tuso-neb: [-11   9   4  21   1   2  -1  -9  -1 -21 -27 -16  21  -7 -16  -5  18  20
   9 -22  -4]
dide-pelo: [ 23 -26  -3  16  16  39  67 -48 -44   6 -25  -4   9  -6  53 -68 -28  46
 -56   0  28]
bapep-kase: [ 19 -23 -19  26 -36 -19 -29 -30  -5  48 -25 -15 -36  29 -16 -41  25  -9
 -31 -11  15]
dide-pelo: [-18  -2  26  -3  -6  -3  -5 -16 -24  -7  14  -8  -2 -14 -27  25  27  -7
  18   1   0]
daz-pag: [ -4  11 -32  11  23  25  12 -10   6 -13  13  22  22   3  -5   4  -5  -5
   5  22 -25]
kini-rimu: [-11  21 -46  20  28  42  -5  15   7  18  13   3  -5  10   3 -49  10  13
 -35  30  40]
kabu-sonib: [  3  16  -6 -11 -12   1  23 -15   8  25  14 -31  -8   8 -22  31   1  19
   3 -17   2]
daz-pag: [ -5 -19  27 -16 -20 -24 -12   5 -16   6  -2 -13  -9  -7   2  -1   6 -10
 -16 -20  14]
bube-fum: [  5  18 -18  12  16  15  -6 -13 -25  -3 -12 -25  -5  22 -29  -6  19  -8
   9  48   4]
sito-dadu: [ -7  37 -16  14  -9  -9   4 -13  -3 -12  -3  16   7  19  -2 -17  18  15
   7   1   7]
[ 25   0  16   0 -15   2   6  15   9   6  -6  17  -4 -10   5   6  -6  -9
   4 -16 -25]	bube-fum
lol-zab: [ 16 -10  21 -10  22   1 -18  11  -1 -23   4  -1  -8  17 -11   5 -27 -29
 -12  -4 -20]
kini-rimu: [  5  17 -36   9  36  57  -3  22   3   7  -8 -27   5  13   1 -46  10  -4
 -18  21  35]
kabu-sonib: [  3  -3  -9 -43 -33  12  17 -23  -2  25  35 -42  -5 -14  -3  32  -5   8
   3 -27  -6]
dus-lokoz: [ -4  -9  -5  10  17  12 -43  -7  13  -2  15  -7 -27 -11  -1 -11 -21 -12
  35 -14 -12]
[ -3  15   3   3  -5  -1 -26  16  13   5  11 -19  -3  13 -37  56  17 -26
  19  -3 -15]	dide-pelo
bube-fum: [-27  -7 -30  17  37   8  -7  -2  -4 -16 -25  -9  -4   5 -23   4   7  -2
 -15  23  14]
[ -5  -7 -18 -21  -1  23  24 -26 -13  11  14  12   1  14   4   3  14  11
  -7  15 -11]	dus-lokoz
[ -1  22   4  27 -25  -4   0 -20   9  28 -10  -7   6   2 -24   6   0 -35
  10  13  -4]	sito-dadu
[-15   6  -5 -36  11  25  33 -16  -2  30   9   2  23   0  28 -19   8  15
 -19   2   2]	dus-lokoz
dus-lokoz: [ 12  27  -5 -16   9 -17  -3 -26   6  20 -20 -30  36  14  12  17  27  42
 -27  -6   3]
[ -4  40   1 -21 -23   3   7 -14 -17  20   7 -16 -19 -15 -17  44  12  29
  -1 -14  13]	kabu-sonib
bis-kera: [  3  31 -19 -25   3  -6  57 -15  22   8   4 -19  15 -36  47  -9 -18   5
  39  -2 -48]
[ -2 -67   7  50 -41 -32 -18 -19 -43  50 -12 -32 -40 -12  -6  -8   6   4
 -51  -7  39]	bapep-kase
[-31 -41  13  42 -14 -27  30   8 -39 -24 -19 -14 -15 -64  23  46 -12  55
 -10  23  26]	bapep-kase
[-29 -44 -29   9   5  82  24  37 -17  31   8  23  -3 -16  -4   9 -33 -57
  40  20 -26]	dide-pelo
[ -7  18 -35 -23   6  11  23   6 -14  -6  -5   1   9 -34   5  10  34   5
 -13  39   8]	lol-zab
lol-zab: [ -1  25  -9  31   2  -7 -40  40  15  32  40  38 -44  46  10 -23  -6   8
  21 -59   1]
[ 64  -4  33 -11 -44 -24  21  -3 -10  48  -9  24  -4 -12  43 -13 -10  -8
  21 -20 -38]	bube-fum
[-29  -6  -4   7 -22 -29 -29 -21  -3 -11 -13  27  28 -21  17 -25  11  22
  22   1  -5]	dide-pelo
[ 17  -8  23  -6  -8 -18  -4 -11  -8 -13  -2  20   3  -2  -9  16   4 -11
  24   2 -19]	kini-rimu
[ -8 -17  -4  -4   0  -1 -10 -21  15 -17  15  -4 -45  -3  -9  22 -13  -9
  13  13  -9]	lol-zab
tuso-neb: [ 28 -12 -28 -38  10  -1  19 -15 -15  23  12   5 -19   8   7   3 -13 -25
   5  31 -12]
[-14  23 -45  22  30  50  -7  29  12  14  16 -26  -6  11  -1 -25  14  -6
 -24  30  32]	kini-rimu
[-21  30  49  44  -4  10 -23  35  23 -33 -27  15  27 -18 -22   5   5  14
 -33 -26  12]	tuso-neb
[ 17  17  25 -33  28   9  21  53 -25  -1  -7  -6  40  -8  20 -46  73   6
  -8 -12  14]	lol-zab
[-27 -21  20  -1 -29 -10  12 -22 -38 -21  14 -15  -5  -6 -16   0  -3  28
  11 -23   1]	dide-pelo
[-13  -1  12  -9 -18 -26 -19  -3 -19 -17  -2 -19   8   9 -29  21  -2 -17
  15 -22   2]	dide-pelo
[-36  14  39  18 -12 -43  29  -9  -4  15 -47  -2  71 -15 -35  -4 -21  15
  -2  33 -11]	lol-zab
[  1  30 -29  27  23  33  10 -16  20 -29  -3  25  38  35  -9 -27 -11  -4
  -5  38 -10]	daz-pag
[ 35  20 -36 -24  15  18 -22  34  53  24   0  27 -15  15  18  18  -4 -22
 -17  17 -16]	dide-pelo
sito-dadu: [ -6   4  15  -6  -2  19  13  58  14  25   0 -33   4   6   9  23  -8   0
 -18 -10   2]
[-10 -31   6 -15  -9 -11   0  -7  12 -22  10   6 -11 -23   3 -12 -34   4
  -6  -1  -5]	sito-dadu
[-15  10 -22   5 -14  12   5  -6   0  17  26  17 -29   8  23  -1   8  10
   5   3   9]	lol-zab
[-16  14  -5  19  13  -7   2 -15  26  16  -1 -10  -8  16 -18   6 -11 -16
  -8  -9 -18]	sito-dadu
[ 17  37 -12 -36 -17  25 -11 -38  16   9  26  -1   1  -5   4 -11 -25  33
 -14 -16   9]	bis-kera
[ -7  26  32   2 -25  20   2 -24  -9  27  20 -30 -34 -22 -10  43   8  25
  20 -13 -11]	kabu-sonib
vimoz-muso: [ 58 -23 -38  14  16 -19   8 -14  35 -22 -10  14 -35 -10  17  22  47  13
 -25 -35  27]
[ 35  -9 -22 -58 -11 -33  12  -7   1  32  19  -5 -20  -3  13  22  -9  -2
  27   7  -5]	tuso-neb
[-30  31  -1  23  -3   8  16 -12  36  48 -12 -11  -3   6 -17   2   8  -2
  -7  10  -6]	sito-dadu

gukez_lodu: [-11 -18   1 -27  -9 -20   6   2  -4  40   9  12  -6   3 -32   5  36  -9
  -4 -41  32]
kasi_vovib: [ 14  -6   2  -4 -12  46  23 -14   9 -47 -46  17 -22 -63  -7 -20 -12 -44
 -27   5 -14]
[-15 -17 -13  -3  -7   7  -7   0   0   6   8  -6  12  23 -11  -7   8  11
  -5 -11  16]	gukez_lodu
vif_masar: [-14 -11 -35  -9 -11  40  36  15 -45  16  15  18 -63 -40 -24  32  11 -19
  14   9   5]
[  4  13   2  -3  -1 -12 -19  -7  23   1  -9   2  39 -12   2  -5   3  -6
   1   7  12]	vif_masar
[ 38 -32 -43 -19  32 -29  -3  -7 -52  19  -5  14  15   1  14  17  -5 -51
 -16  24 -17]	gukez_lodu
gukez_lodu: [  8   4  12   9   7   0   4 -12  -2 -23 -14  -9   3  14 -14  -1 -22  13
   3   3  -5]
vana_pofat: [-10   7  -6  21   0  24  -4 -28  -7   3  26  15   9   1  39  -7  10 -12
 -11 -19   1]
nade_fil: [-24   2 -15 -32  44 -13 -31  -8 -26 -14  11 -10  20   9  28   7 -47  20
  -1  -8  21]
[  5   0 -18  13  27  10  28 -10   3  29   7  25  11  38  31   5   1  14
   4  -2 -26]	nade_fil
[-40 -16   1  33  11   6 -16 -31  12  21   9  15  15   3  59   8 -12 -39
   6 -12   0]	vana_pofat
[  0   6   8  -2  10  -1  21 -10 -14   9  19   8  -6  -8  14  19  12 -18
   0  14   2]	gukez_lodu
gak_kageb: [ 29 -18 -10   7 -27  -5  -4  28  -6 -14   9 -25  19  18  -1  -7 -17  -9
  -1   2 -24]
vif_masar: [  9   4  23  11  19 -18 -18  18  28 -34 -36 -17  61  36  13   7  27  -2
 -34  -8  -3]
[ 10 -54  28 -49 -13  20  -3 -25 -29  -5   7   0 -10   6 -25 -11 -18  -5
  -2  23  41]	nade_fil
mib_tipa: [ 18 -13 -16  -5 -10 -48  -6  45  20 -30   9 -26  23   9  -4 -21 -11   7
 -24 -50  55]
kasi_vovib: [-50   7  36 -15 -31 -16 -11  22   1  -9  15   6 -29  25 -18  40 -33  27
 -12  -9 -18]
[ 30  -3  14  -4  -4 -18  -1 -14 -29  16  27  -4  -3 -12   0  -6 -15   5
  12  -7 -10]	vif_masar
[ -1  -1  -5  34 -16  22  12 -10 -23  16   5 -10 -23 -34 -16  32  33   1
   1  10  -4]	gukez_lodu
[ 17 -12 -34  -6  23 -15 -12 -31 -21  38   7   1  15  -6  25 -11  24  18
   9 -23   5]	kasi_vovib
[-10   6  15  26 -31  41  -2  13  28  24  -4 -21 -20 -25 -22  -1  40   1
  -2   6 -11]	gukez_lodu
[ 16 -10  -4   0 -23  -2  -5  -3 -12 -20  -1  -5  13  13  16 -17  -8 -10
  -3  17 -15]	gak_kageb

buduzos: [-12  16  22  15   5   1   8   1  10  11 -15  13  -7  -4   8   8   4  10
   6   8  14]
vovetgapa: [ 24   8   9 -28  -3  -7 -52   6  -6 -29  37  10   8 -11   2 -15 -23 -35
 -31  37 -39]
vovetgapa: [-16  -7  -8   8  13  14   4  22  13 -19  14   3 -14   1   0   5   2  11
  -6   6  -6]
magdof: [-31   6  17  28   6  12  -5   5  13   6  14 -32   2 -15 -16 -15 -14 -20
 -15 -34   8]
lebebomi: [  7  40  24 -21  16 -51  15  40 -23 -20  39   5 -32   2  10 -28 -13  41
 -46   8  35]
vemigutut: [  9  38  20  -1 -21  31 -11 -16 -17 -38   2  -3   0 -65   1 -15  30  14
 -42 -39  39]
[ 16   8  15 -13   0 -13   0 -25   8  13  -4   7  12  -2  -4   3  -6   6
 -11  14 -14]	vemigutut
